The symbols move the items like this.
J169 § J822
J169 $ J408
J990 § J106
J990 $ J532
J523 § J990
J523 $ J882
J716 § J523
J716 $ J915
J100 § J102
J100 $ J391
J391 § J365
J391 $ J100
J857 § J716
J857 $ J812
J611 § J620
J611 $ J146
J617 § J713
J617 $ J466
J131 § J611
J131 $ J515
J409 § J372
J409 $ J296
J296 § J562
J296 $ J409
J515 § J98
J515 $ J131
J98 § J536
J98 $ J837
J134 § J323
J134 $ J428
J837 § J131
J837 $ J98
J562 § J274
J562 $ J741
J536 § J617
J536 $ J19
J640 § J741
J640 $ J274
J102 § J428
J102 $ J323
J19 § J837
J19 $ J536
J882 § J915
J882 $ J523
J532 § J882
J532 $ J990
J620 § J296
J620 $ J372
J274 § J134
J274 $ J640
J812 § J698
J812 $ J857
J698 § J169
J698 $ J205
J106 § J100
J106 $ J365
J822 § J466
J822 $ J713
J428 § J640
J428 $ J134
J146 § J515
J146 $ J611
J205 § J857
J205 $ J698
J713 § J408
J713 $ J822
J372 § J146
J372 $ J620
J408 § J205
J408 $ J169
J741 § J409
J741 $ J562
J915 § J812
J915 $ J716
J365 § J532
J365 $ J106
J323 § J391
J323 $ J102
J466 § J19
J466 $ J617

In the rows, 130 stands for zero.

The rows follow the links: the fewer symbols apart two items are, the more alike their rows tend to be.

Each row is also shifted at random along 4 hidden directions that mean nothing.

Some items, each with a row of numbers:
J100: [ 107   84   88  111  122  116  176  114  132  144  110  107  189  115  180  115  136  122  197  127  158  119  155  121]
J837: [ 113  133  105  136  160  115  124  149  141  169  160  167  137  115  117  159  136  133  160  112  168  127   95  181]
J515: [ 146  135  155  158  152  151  173  137  121  151  146   63  116  106  181  137  158  101  109  132  138  102   83   93]
J391: [  97  137  144  168  128  183  153  164  152  138  117  182  144  105  126  136  193  100  115  160  109  134  150  137]
J409: [ 140  148  137  109  161  170  106  163   85  118  102  200  114  146  130  184   99   90  124  129  106  108  161  151]
J617: [ 149  131  139  122  152  126  136   64  157  171   72  188  102  137  132   81  134  175  120  156  122   92  130   85]
J466: [ 122  148  128  126  131  119   81  126  142  147  132   88  113  165   84  139   95  165  139  122  150  127  131  190]
J713: [ 112  118  158  159  144  143  127   92  172  150  124  123  114  133  154   71  170  180  117  115  123  119  129  109]
J131: [ 120  122   85  121  202  105  134  117  129  167   94  149  129   90  158  143  125  144  165  129  180   96  105  167]
J915: [ 167  144  144  151   89   98  145  123  126  127   97   19  113  162  150  111  132  137  114  172  138  108  111   84]
J698: [ 139  124  130  137  119  124  114   97  148  137  100  175  135  182  185   81  138  155  170  118  144   93  157   98]
J98: [ 149  136  151  145  140  135  169  114  140  153  145  137  115  115  153  115  159  123  111  132  134  110   81   81]
J106: [ 125   99   90  122  114   89  171  120  142  148  119  107  179  110  146  118  149  135  177  147  171  138  120  138]
J365: [ 132  155  149  175  119  153  132  188  117   91  137  137  114  126  154  158  172   99   96  145  111  148  140  120]
J372: [ 132  157  138  133  156  169  149  160  111  159  114  120  125  125  113  171  124   92  110  160  118  108  119  142]
J19: [ 126  145  111  127  162  105   83  135  132  149  119  134  113  133  112  156   96  151  147  124  154  108  124  191]
J428: [ 104   93  120  103  143  166  139  127  116  107  110  109  171  139  196  121  116  111  171  111  115  115  200  128]
J620: [ 118   90  106  115  180  120  175  111  117  121  167  137  148   68  189  128  142  124  160   84  157  132  106  117]

The symbols that take the first to the second take the third to the fourth. What is the fourth?
Answers are names.
[ 128  155  143  167  115  158  142  171  135  126  110  190  130  121  121  156  182   97  110  174  115  136  139  123]
to [ 157  152  139  166   97  117  150  146  137  140  100  110  125  143  138  129  165  115  114  171  140  120  110   99]
as [ 144  120  141  162   92  118  136  131  126  102  151  114  134  176  206   87  161  132  145  103  144  112  133   72]
to J169

[ 115  144  140  126  141  184  124  188  101  112  159  147  143  138  129  178  120   81  116  114  101  129  139  152]
to [ 141  158  140  178  119  137  136  167  116  105  104  122  119  133  169  144  176  105  117  165  129  118  118  109]
as [ 141  130  159  141  125  136  176   92  154  158  145   84  114  121  137   92  158  146   95  135  127  117   86   78]
to J274

[ 114  124  147  136  135  184  136  147  131  129   95  130  131  115  121  136  157  120  115  157   91  144  175  134]
to [ 107  107  152  117  126  191  143  134  134  102  125  123  141  113  135  121  140  122  116  127   81  154  187  125]
as [ 106   89  146  102  113  160  192  124  141  116  218  136  167   96  131  117  149  108  119   78   96  184  139  104]
to J296

[ 140  139  146  156  150  143  177  132  131  162  140   80  119  103  162  138  163  105  106  142  144   98   77   92]
to [  89  121  115  147  137  147  105  114  177  187  126  152  148  169  134  100  145  159  170  115  149  107  144  175]
as [ 126  126  135  136  101  129   97  113  150  147  146  174  142  196  134   99  126  158  153  106  133  116  144  132]
to J98

[ 122  147  141  176  129  167  139  175  123  100  111  141  124  114  172  148  185  103  111  145  119  128  145  120]
to [ 152  130   87  123  125   61  109  127  105   99  111  186  129  120  132  145  111  140  165  141  170  151  121  142]
as [  97  108  127  109  127  181  140  150  125  134  129   73  166  138  137  144  120  109  149  126  104  121  169  152]
to J562

[ 124  147  150  139  148  174  140  180  103  143  161  150  128  121  133  183  139   74  110  118  123  120  110  141]
to [ 117   95  119   92   96  132  149  134  111   91  174   93  177  148  138  137  100  105  154  106  119  162  161  124]
as [ 134  100  119   83  146  117  183   86  130  157  119  107  147   89  110  116  113  136  127  138  123  136  119  107]
to J19

[ 108  130  151  127  121  184  135  152  135  126  104  122  135  117  101  140  148  117   98  169   88  147  168  138]
to [ 108  140  100  169  133  103  114  139  162  148  109  132  130  107  109  136  162  160  150  156  168  148  120  185]
as [ 115  103  146   85  125  163  157  105  131  139  118  183  147  105   87  124  111  127  113  154   88  154  162  114]
to J990

[ 154  148  140  132  148  138  172  129  129  176  128  189  122  111  131  141  152  109  105  153  133   92   78   90]
to [ 111  143  123  168  132  111   80  153  159  104  155  126  111  122  137  126  166  161  135  101  148  162  132  172]
as [ 142  139  111  160  113   71   98  165  121   78  148   67  115  113  145  152  121  139  143  112  169  166  111  158]
to J741

[ 134  125  157  153  124  136  157   87  169  155  125   44  112  130  143   74  161  163  100  137  120  116  112   91]
to [ 113  145  151  166  100  126   93  144  179  121  182   90  109  143   80  116  153  163  102  110  127  173  116  167]
as [ 140  116  109  123  164  105  148  138  109  104  196  132  129   83  170  142  119  119  150   67  167  144   90  133]
to J562

[ 120  154  140  168  112  154  144  180  130  125  121  177  126  122  123  154  176  103  104  162  115  141  135  129]
to [ 114  135  148  157  140  137  100  111  166  125  125  127  103  136  136   84  154  181  117  107  124  141  143  137]
as [ 100  127  141  113  122  181  131  163  122  145  143  136  156  139  108  161  122   91  127  127  100  123  157  157]
to J19

